Each row has a name. Each question is about the rows just above it.

[-1.71 -2.98 -7.12  6.71 -3.73 -1.47  2.20 -1.26 -1.90  3.34 -2.88  4.31
  2.44  2.71 -1.26 -3.53  1.53  4.23 -1.98 -1.32  7.86 -0.53  1.14] = (19)
[-0.96 -4.07 -3.77  5.35 -1.57  1.33 -0.17 -3.38 -2.88  5.24 -4.56  4.47
 -1.91 -1.12 -0.57 -1.91  0.75 -0.98  0.78 -1.04  9.17  0.27  1.98] = (15)
[-1.81 -2.13 -7.62  6.10 -4.27 -2.88  3.18  0.09 -0.95  1.72 -1.31  3.29
  4.48  4.42 -1.45 -5.22  1.57  6.55 -3.09 -1.31  5.58 -0.69  0.26] = (147)
[-0.13 -3.69 -1.48  3.76 -0.26  2.59 -1.23 -3.60 -2.83  5.15 -4.40  3.88
 -3.53 -2.88 -0.15  2.22  0.37 -3.25  1.63 -0.57  8.15  0.69  2.20] = (124)
[-1.71 -2.98 -7.12  6.71 -3.73 -1.47  2.20 -1.26 -1.90  3.34 -2.88  4.31
  2.44  2.71 -1.26 -3.53  1.53  4.23 -1.98 -1.32  9.19  0.01  1.65] = (213)
[-2.02 -0.42 -7.29  4.68 -4.18 -4.02  3.65  1.89  0.23 -0.58  0.52  1.88
  6.15  5.94 -1.28 -6.36  1.48  8.09 -3.91  3.65  2.14 -1.06 -0.61] = (203)
[-1.29 -3.86 -5.76  6.46 -2.85 -0.08  0.96 -2.59 -2.57  6.46 -3.98  4.52
  0.24  0.82 -0.86 -1.65  1.12  1.65 -0.74 -1.19  9.19  6.46 -2.29] = (123)
[-1.55  1.21 -5.89  2.51 -3.64 -4.62  4.10  3.16  1.38 -2.57  2.47  0.06
  7.17  6.51 -1.02 -6.71  1.29  8.62 -4.14 -0.64 -1.64 -1.24 -1.44] = (197)
Which value appears more than once in (15)?
[-1.91]
The value that (123) holds more than once:
[6.46]
The value that (203) holds more than once:
[3.65]

[-3.76  0.27 -3.99  0.89 -0.78] = (203)
[ 3.75  0.11  2.06 -0.69  0.11] = (123)
[ 1.17 -0.33  6.20  5.90 -0.01] = (19)
[ 2.74 -0.02 -7.24  4.15 -0.02] = (197)
[-0.97 -0.43 -4.80  2.39 -0.37] = (15)
[-2.62 -0.17 -3.63 -1.17  0.08] = (147)
[ 1.17 -0.33  6.20 -5.18 -0.01] = (136)
[-0.02 -0.02  0.78 -0.02  0.04] = (2)
[ 1.76 -0.04  6.85  4.77 -0.44] = (124)
Repeated in (197):
[-0.02]
Which value appears more than once in (2)?
[-0.02]
Repeated in (123):
[0.11]

[-2.44  6.99 -1.81  6.99  3.85 -7.55  1.70 -4.39  2.69] : (123)
[ 1.07  2.55 -4.59  4.14  5.33 -5.67  2.71 -2.12  0.74] : (15)
[-0.61 -3.40  5.10 -7.33 -6.50  7.52 -3.50  4.38 -2.25] : (197)
[-2.81 -2.49 -1.46 -2.49  0.43  0.30 -2.49 -0.79  1.23] : (136)
[-1.21  0.32 -1.21 -1.21 -0.16  0.32 -1.21  2.62 -2.40] : (213)
[-6.96 -1.92 -1.58 -0.70  1.33 -2.86  4.42 -3.27  3.46] : (176)
The value that (123) holds more than once:
[6.99]
Whose row is [-1.21  0.32 -1.21 -1.21 -0.16  0.32 -1.21  2.62 -2.40]?
(213)
Which value appears more than once in (136)?
[-2.49]
The row with [-2.44  6.99 -1.81  6.99  3.85 -7.55  1.70 -4.39  2.69] is
(123)

[-1.61 -5.34 -1.35  6.17  3.05  7.08  0.45  0.11 -5.24 -4.72 -3.26 -3.98
  2.04] = (2)
[-0.44 -1.12 -0.24  1.27  0.49  1.40  0.03  0.22 -0.98 -0.91 -0.70 -0.70
  0.18] = (203)
[ 3.21  1.52  0.06 -2.78  3.44 -1.10  1.30 -6.39 -1.65  0.81  2.66 -4.46
  5.05] = (213)
[-2.36 -5.71 -1.28 -2.36  7.36  7.36  7.36 -2.36 -4.92 -2.36 -3.84  7.36
  7.36] = (185)
[ 1.94 -1.45 -0.60  0.57  4.62  2.88  1.43  5.55 -4.26 -1.90  0.73 -6.06
  5.55] = (197)
[ 2.34  3.53  0.78 -4.68 -0.29 -4.40  0.38 -2.78  2.10  2.97  3.00  0.24
  1.01] = (147)
The value that (197) holds more than once:
[5.55]
The value that (203) holds more than once:
[-0.70]
The row with [-1.61 -5.34 -1.35  6.17  3.05  7.08  0.45  0.11 -5.24 -4.72 -3.26 -3.98
  2.04] is
(2)
Whose row is [-0.44 -1.12 -0.24  1.27  0.49  1.40  0.03  0.22 -0.98 -0.91 -0.70 -0.70
  0.18]?
(203)
Whose row is [ 1.94 -1.45 -0.60  0.57  4.62  2.88  1.43  5.55 -4.26 -1.90  0.73 -6.06
  5.55]?
(197)

[-0.51  0.46 -0.09  0.46  1.18  0.04  0.32  0.55  0.48] -> (147)
[1.00 0.14 0.00 0.07 0.81 0.29 1.00 0.19 0.19] -> (2)
[-3.62  6.31 -0.96  2.90 -6.16 -4.63  8.68 -4.58  6.13] -> (176)
[-1.31  0.01 -0.48 -0.33 -0.50  0.31  0.54  2.15 -0.44] -> (19)
[ 0.41  6.43  4.99 -5.71  6.84  6.78 -5.62  1.43 -1.51] -> (136)
[-1.19  2.18 -0.18 -6.46 -3.96  3.97  0.88  4.94  0.59] -> (213)
Repeated in (147):
[0.46]
Which row holds [-1.31  0.01 -0.48 -0.33 -0.50  0.31  0.54  2.15 -0.44]?
(19)

[-5.35  4.37  1.99  4.74  5.31 -1.14  0.00  0.87 -4.27  1.10 -0.97  2.07
 -3.86 -7.27 -7.71  3.60 -5.17  3.53 -1.50 -0.10  0.37]  (2)
[-0.85  1.89 -5.87  0.77  1.64  1.89 -5.00 -6.40 -2.47 -2.56  1.26 -4.15
 -3.58 -1.56 -0.36 -0.38  1.18 -3.66  2.17 -0.12  1.89]  (19)
[ 1.61 -0.24  0.48 -1.40 -1.57  2.89 -1.04 -2.92 -0.02 -0.96  3.19 -3.02
  0.57 -0.02 -0.29 -1.70 -0.20 -2.94  2.89 -2.52  2.04]  (213)
[ 3.50 -4.36  2.03 -2.99 -4.19 -0.54  3.27  2.49  2.35  1.34 -1.22  1.43
  3.03  4.03  5.46 -2.13  5.74  2.17  0.47  1.15  0.83]  (176)
[-5.21  4.25  1.72  4.11  5.69 -2.11  0.39  1.30 -5.32  0.18 -1.79  2.96
 -3.07 -6.15 -5.52  4.03 -3.40  3.26 -2.11  0.35  0.41]  (203)
[ 4.76 -4.36  0.67 -4.45 -4.61  2.27  0.27 -0.64  3.00  0.03  2.04 -2.96
  2.63  4.94  5.50 -3.58  5.14 -2.34  1.81 -1.23  0.92]  (136)
[ 1.87  0.95 -0.67  0.91  0.91 -4.12  2.07  1.58 -0.53  0.85 -3.44  1.87
  0.87  1.87 -0.45  1.38 -0.40  2.55 -3.06  1.87 -1.35]  (123)
[ 4.98 -3.84 -1.83 -4.97 -5.62 -0.79  1.57  0.57  5.46  0.32 -0.24 -1.84
  4.87  5.51  5.50 -4.08  3.76 -2.33 -0.68 -0.47 -0.42]  (197)
[ 1.16 -1.50  2.87 -1.88 -2.29 -2.42  5.34  3.11  0.81  0.11 -1.75  1.97
  3.27  1.30  1.36 -1.94  1.68  1.29 -0.80 -0.64  3.41]  (185)
[ 0.03 -0.15 -0.33  0.68 -0.32 -4.13  4.01  3.32  1.56  1.24 -4.74  2.10
  3.49  0.21  0.54  1.54 -0.80  2.09 -5.49  2.31 -0.61]  (124)
Repeated in (19):
[1.89]
Whose row is [ 3.50 -4.36  2.03 -2.99 -4.19 -0.54  3.27  2.49  2.35  1.34 -1.22  1.43
  3.03  4.03  5.46 -2.13  5.74  2.17  0.47  1.15  0.83]?
(176)
Repeated in (203):
[-2.11]

[ 6.62  2.90  0.29 -0.27  0.15  0.72 -0.03  2.11] = (213)
[0.23 1.02 0.56 0.16 4.32 3.30 1.61 2.84] = (19)
[ 4.70  4.67  0.29 -0.17  0.03  0.33 -0.11  4.70] = (2)
[1.94 2.78 0.88 0.00 0.82 1.32 0.82 4.92] = (136)
The value that (136) holds more than once:
[0.82]
The value that (2) holds more than once:
[4.70]

[ 1.25  3.14  1.25  1.25 -1.68 -5.21 -3.66 -5.21 -6.86  4.30 -3.69  4.13
 -5.21 -5.21] : (203)
[-3.03 -3.76  2.26 -0.63  3.06 -2.29 -0.32  2.96  3.53  2.26  2.86  3.06
  3.35  2.26] : (213)
[ 1.64  2.80  0.17  2.80 -3.43 -2.61  1.35 -0.98 -1.49 -0.75 -3.03 -2.22
 -3.86  2.61] : (147)
[ 3.45  0.97  4.33 -2.33  4.33  0.04  3.88  6.55  5.71 -3.65  5.13  3.88
  3.88 -3.18] : (124)
[-2.41 -0.62 -0.18  4.90 -0.21 -0.50 -1.98 -0.27 -0.90  0.45 -1.56  0.22
  0.41  4.23] : (2)
Which row holds [ 1.64  2.80  0.17  2.80 -3.43 -2.61  1.35 -0.98 -1.49 -0.75 -3.03 -2.22
 -3.86  2.61]?
(147)
The value that (147) holds more than once:
[2.80]
Where do [-3.03 -3.76  2.26 -0.63  3.06 -2.29 -0.32  2.96  3.53  2.26  2.86  3.06
  3.35  2.26] appear?
(213)
Whose row is [ 1.25  3.14  1.25  1.25 -1.68 -5.21 -3.66 -5.21 -6.86  4.30 -3.69  4.13
 -5.21 -5.21]?
(203)
[ 3.45  0.97  4.33 -2.33  4.33  0.04  3.88  6.55  5.71 -3.65  5.13  3.88
  3.88 -3.18] is in which row?
(124)

[-7.45  1.43 -6.30 -6.30 -6.30 -6.30 -1.85] : (123)
[-1.85 -3.44  0.76 -1.85 -6.30  4.00 -1.85] : (185)
[-0.65 -0.81 -0.65 -0.18  2.53 -2.22  1.41] : (147)
The value that (123) holds more than once:
[-6.30]
Which value appears more than once in (185)?
[-1.85]
Repeated in (147):
[-0.65]
Whose row is [-1.85 -3.44  0.76 -1.85 -6.30  4.00 -1.85]?
(185)
Whose row is [-0.65 -0.81 -0.65 -0.18  2.53 -2.22  1.41]?
(147)
Whose row is [-7.45  1.43 -6.30 -6.30 -6.30 -6.30 -1.85]?
(123)

[-5.36 -0.59  1.95 -1.97  0.17 -1.21 -1.21 -0.79 -1.68 -2.47 -1.21 -2.22
 -1.24  2.85  7.98 -0.53  0.37 -0.47 -0.81  0.10 -1.44  5.83 -1.21  1.85] = (203)
[-4.47  1.10  2.33 -1.89 -0.88  7.01 -0.15 -1.56  0.39 -0.13  1.41 -2.80
  0.43  1.22  6.44 -0.28  0.83 -0.68  2.81 -0.01 -0.07  5.19  1.95  3.03] = (197)
[-1.15 -2.39 -1.99 -0.87  1.14 -0.82 -1.57  1.02 -3.17 -2.69 -2.12  1.08
 -2.60  4.10  2.21 -0.13 -0.52  1.01 -6.22  0.07 -2.29  1.08 -1.08 -2.35] = (15)
[ 0.02 -1.66 -1.99 -0.81  0.19 -6.01 -0.33  1.09 -0.32  0.02 -1.05  3.64
 -2.60  2.27 -6.14  1.25  0.28  1.05 -6.08  0.03 -0.97 -1.67 -1.26 -3.26] = (2)
[-1.01 -0.38 -0.35  1.10  1.26  2.97 -0.68 -0.06 -2.35 -2.92 -0.57 -1.48
  0.59 -0.03  4.46 -1.26 -1.00 -0.61  1.47  0.07 -0.67  0.88  1.72  1.36] = (213)
[-4.10 -0.53  1.66 -1.35  0.35  5.76 -1.14 -0.62 -0.23 -2.59 -0.23 -2.15
 -0.44  2.37  7.34 -0.70 -0.02 -0.56 -0.11  0.05 -1.19  4.35  1.97  1.98] = (19)
Repeated in (2):
[0.02]
The value that (203) holds more than once:
[-1.21]
Which value appears more than once in (19)?
[-0.23]

[-5.96 -5.56 -5.55 -0.61 -7.57  1.94 -0.15 -0.01  2.88  6.59 -5.59 -1.34
  3.95 -5.28  4.71 -2.09 -1.08 -3.50 -1.13  2.50  0.65  5.72 -3.17  3.72
  2.16  3.20 -2.29  3.00 -3.02  1.58  4.35 -3.29  6.18 -2.74 -3.44 -0.02
 -5.56 -1.73 -5.06  6.49  4.71] -> (185)
[-3.01 -6.65 -2.99 -6.35  1.88  1.81  1.63 -2.10 -1.09  1.24 -1.35  5.33
  5.23  5.17 -1.55  8.26  2.00 -5.68  3.24  5.04 -5.24  5.47  4.82  0.48
  3.63  2.31 -3.21 -3.97 -5.33 -2.13 -2.99  4.01  4.94  1.79 -0.95  0.13
  3.60 -3.80  1.17  2.12  2.00] -> (136)
[-3.76 -1.65  8.38  3.42 -6.51  3.27  1.97 -3.13  5.14 -0.66 -2.62 -3.94
 -4.18  1.54  3.79 -7.96  0.11  3.95 -7.55  5.98  1.07 -3.87 -0.90 -3.82
 -2.55 -4.52  6.66  1.16  2.81  5.15 -0.58 -0.16 -0.54 -0.41 -1.56 -0.52
  3.62 -1.46 -0.97  5.81  1.08] -> (176)
Whose row is [-3.76 -1.65  8.38  3.42 -6.51  3.27  1.97 -3.13  5.14 -0.66 -2.62 -3.94
 -4.18  1.54  3.79 -7.96  0.11  3.95 -7.55  5.98  1.07 -3.87 -0.90 -3.82
 -2.55 -4.52  6.66  1.16  2.81  5.15 -0.58 -0.16 -0.54 -0.41 -1.56 -0.52
  3.62 -1.46 -0.97  5.81  1.08]?
(176)

[ 5.64 -3.88 -3.16  2.38  7.00 -5.13 -2.08] = (213)
[-2.38  6.52 -1.27  2.06 -4.95  1.46  5.12] = (185)
[-2.94  3.14 -2.94  3.17 -0.09 -1.70  3.09] = (176)
[-2.44  5.40 -0.55  1.21 -4.54  1.72  4.10] = (203)
[-5.25 -2.65  6.47 -6.24 -3.96  5.60 -3.63] = (197)
[ 2.57  2.57 -7.21  2.57  4.73  2.57  2.57] = (123)
[ 0.75 -0.84 -5.69  5.08  5.08 -5.69  0.75] = (136)
[-6.45  0.22  5.96 -5.41 -6.35  6.47 -1.31] = (2)
[-1.31  6.40 -2.19 -3.88 -3.88 -3.88  5.22] = (15)
[ 1.77 -5.81  1.47 -2.15  4.02 -0.94 -4.58] = (147)
The value that (15) holds more than once:
[-3.88]
Whose row is [-2.94  3.14 -2.94  3.17 -0.09 -1.70  3.09]?
(176)
The value that (123) holds more than once:
[2.57]
The row with [ 5.64 -3.88 -3.16  2.38  7.00 -5.13 -2.08] is
(213)
Repeated in (176):
[-2.94]
Where do [-5.25 -2.65  6.47 -6.24 -3.96  5.60 -3.63] appear?
(197)

[ 0.16 -6.60 -4.42  0.32] : (124)
[2.06 8.42 6.04 2.66] : (197)
[2.39 2.39 5.62 2.39] : (213)
[5.45 8.02 5.45 5.45] : (15)
The value that (15) holds more than once:
[5.45]
The value that (213) holds more than once:
[2.39]

